Each row has a name. After each piece below comes the name of the row it's from, unless a question asks for something else. Each question is about the rows just above it. Places in a row count from 1.

Columns, left to right: U Z W Y G
zaba: [ 0.46  9.21 -3.48 -1.79  0.96]
seva: [-0.40  2.99  0.30  0.09 -0.23]
nis: [1.63 5.08 3.30 1.87 0.41]
Zek: [-0.29 -4.47  7.00  0.53  0.44]
zit: [-1.22  3.21  1.28  2.20  0.76]
nenu: [0.45 5.93 2.36 1.74 1.21]
neral: [ 1.43  2.42 -2.09  2.20  0.76]
find: [ 1.43  2.42 -2.09  2.20  0.76] : neral
Which row holds [-3.48 -1.79  0.96]? : zaba

Columns, left to right: C A Q H P
dez: [ 1.53 -1.73 -5.94  1.90 -5.94]
rusi: [ 1.53 -1.73 -1.73 -5.34 -1.73]
dokab: [-5.28 -2.98 -5.94  0.17  5.06]
nid: [ 3.60  4.71  0.70 -2.70 -0.97]
[-1.73 -1.73] is in which column, read top down? : A
Every place of [-1.73] in rusi: : 2 3 5
[-5.34  0.17 -2.70] is in which column, read top down? : H
Which column holds [ 1.53 -5.28  3.60] top down? : C
find: [4.71 0.70] : nid
[ 1.53 -1.73 -1.73 -5.34 -1.73] is in which row? : rusi

Columns, left to right: S E B L T X K N J
nev: [1.44 2.10 4.71 1.09 1.80 2.10 2.10 1.28 1.44]
gav: [-0.57  2.10  4.71  1.09  1.80 -1.91  0.60  1.28  1.44]
pemad: [-0.57  2.10  4.71  1.09  1.80 -1.91  5.42  0.79  0.57]
rupun: [-1.00 -6.15  4.71  1.08 -0.88  1.76 -1.95 -4.34 -2.03]
Where do [2.10 2.10 1.28 1.44] appear? : nev
Places of [1.09] in row nev: : 4
The row with [-6.15  4.71] is : rupun
find: [4.71 1.08] : rupun
At which places does nev hold [2.10]? : 2 6 7
find: [1.44 2.10 4.71 1.09 1.80 2.10 2.10 1.28 1.44] : nev

Columns, left to right: F M V D
dusav: [-2.91 -2.91  1.80 -2.91]
zofo: [0.75 2.09 2.86 2.86]
zagab: [-3.40  2.34 -2.24 -1.43]
pip: [ 3.61 -0.13  0.21  0.56]
kepit: [ 1.61  4.44 -7.41  0.20]
kegol: [ 2.85 -2.90 -2.90 -2.90]
Places of [-2.91] in row dusav: : 1 2 4
At which places does kegol hold [-2.90]? : 2 3 4
Every place of [2.86] in zofo: : 3 4

Columns, left to right: nav Reko vavez sesum
tir: [2.29 2.28 2.29 5.18]
vuven: [ 2.11  1.43 -6.61  8.99]
talud: [-0.34 -0.34 -0.04 -0.34]
toli: [ 1.00  2.49 -1.76  1.80]
Places of [-0.34] in row talud: : 1 2 4
Places of [2.29] in row tir: : 1 3

Columns, left to right: tofi Gokel nito Vufum dolis zele didi Nefu
tur: [ 1.62  1.62 -0.13 -1.03 -1.03 -1.03  8.01 -1.26]
Rofe: [ 3.06  0.39 -4.59  1.62  1.63 -0.74 -0.51  2.93]
dop: [ 2.68  5.67 -6.31 -2.17  7.06 -3.52  7.23  6.21]
Lapig: [ 2.53 -3.94 -5.94  2.97 -7.86 -1.25 -7.82  0.57]
Zekeg: [ 3.21  3.21  3.21  3.14 -3.55  3.21 -7.64 -3.63]
soko: [-3.36 -4.49  6.62  3.43 -0.20 -6.75  0.04 -4.93]
Lov: [ 3.06  0.39 -4.59  1.62 -7.21 -0.74  7.23  6.21]
Sop: [ 5.03 -5.50  6.89 -2.53 -5.95 -1.71 -5.20  5.35]
zufe: [ 2.68  5.67 -6.31 -2.17  7.06  0.32  7.23  0.47]
tana: [-1.50  1.02  1.02  1.51 -7.88  1.02 -7.97 -4.38]
At which places does tana hold [1.02]? : 2 3 6
find: [ 2.68  5.67 -6.31 -2.17  7.06 -3.52  7.23  6.21] : dop
Places of [1.62] in row tur: : 1 2
At which places does Zekeg hold [3.21]? : 1 2 3 6
At which places does zufe hold [-2.17]? : 4

Columns, left to right: lolun naf meve Fumib
lare: [ 7.45  1.03  2.99 -3.14]
sev: [ 1.51  7.54 -3.29  2.30]
tiv: [ 0.38  8.29 -1.64  2.09]
bav: [ 7.51  2.33 -3.65 -0.10]
Lele: [ 0.29  8.35 -1.53  2.06]
Valo: [ 5.96  2.00  5.01 -3.35]
lusos: [ 8.43  2.18 -3.48 -1.86]
muzir: [ 6.40  3.57 -4.62  0.82]
pur: [ 7.68  2.18 -3.48 -0.27]
Where do [6.40 3.57] appear? : muzir
The row with [ 7.68  2.18 -3.48 -0.27] is : pur
find: [ 3.57 -4.62  0.82] : muzir

Columns, left to right: zunim lim fid vepi Nete nuka Kuza Nivov kodu
gud: [-0.07  2.13 -3.14  2.13 -0.07 -0.17  6.76  2.13 -0.29]
gatil: [-1.94  2.82  1.73 -0.05  2.16 -6.04  5.74 -3.69  5.29]
Sef: [-4.60 -2.89  2.82 -0.93 -6.85 -2.11 -4.02  1.47  2.12]
Liv: [-2.88  0.49  3.97 -2.88 -2.88 -3.50  8.67 -3.50 -3.50]
At which places does Liv hold [-2.88]? : 1 4 5
[-2.11 -3.50] is in which column, read top down? : nuka
Places of [2.82] in row gatil: : 2
Places of [2.13] in row gud: : 2 4 8
Which column holds this, read top down? [-0.29  5.29  2.12] : kodu
find: [-2.11 -4.02  1.47] : Sef
find: [-4.60 -2.89  2.82 -0.93 -6.85 -2.11 -4.02  1.47] : Sef

Columns, left to right: Tulu Dunar repa lavi
rok: [-5.31  4.65  7.08  1.76]
rumiv: [-1.69 -1.73 -1.73 -1.69]
bakul: [2.67 6.11 2.68 1.05]
sesol: [2.67 2.67 6.37 2.67]
rona: [-1.06  2.58  0.01  2.81]
Vuref: [6.85 7.09 5.91 3.69]
Toko: [-0.04 -1.10 -3.86 -2.28]
fum: [ 1.56 -0.88  1.56 -0.87]
Which column holds [ 1.76 -1.69  1.05  2.67  2.81  3.69] top down? : lavi
Every place of [2.67] in sesol: : 1 2 4
Places of [-1.73] in row rumiv: : 2 3
At which places does Vuref hold [7.09]? : 2
[6.37 0.01 5.91] is in which column, read top down? : repa
At which places does fum hold [-0.87]? : 4

Columns, left to right: Foden Bul Reti dolom
Bida: [-4.76 -3.10 -4.76 -0.82]
Nit: [-2.69 -4.30 -7.82 -2.88]
Vir: [-2.92 -4.00 -7.46 -2.79]
bes: [-2.77 -3.68 -6.83 -3.37]
sovis: [-2.68 -4.48 -8.11 -2.71]
gufa: [-4.94 -3.11 -3.11 -3.11]
zano: [-2.57 -4.41 -7.91 -2.99]
At which places does gufa hold [-3.11]? : 2 3 4
Places of [-4.76] in row Bida: : 1 3
Which column holds this, read top down? [-3.11 -7.91] : Reti

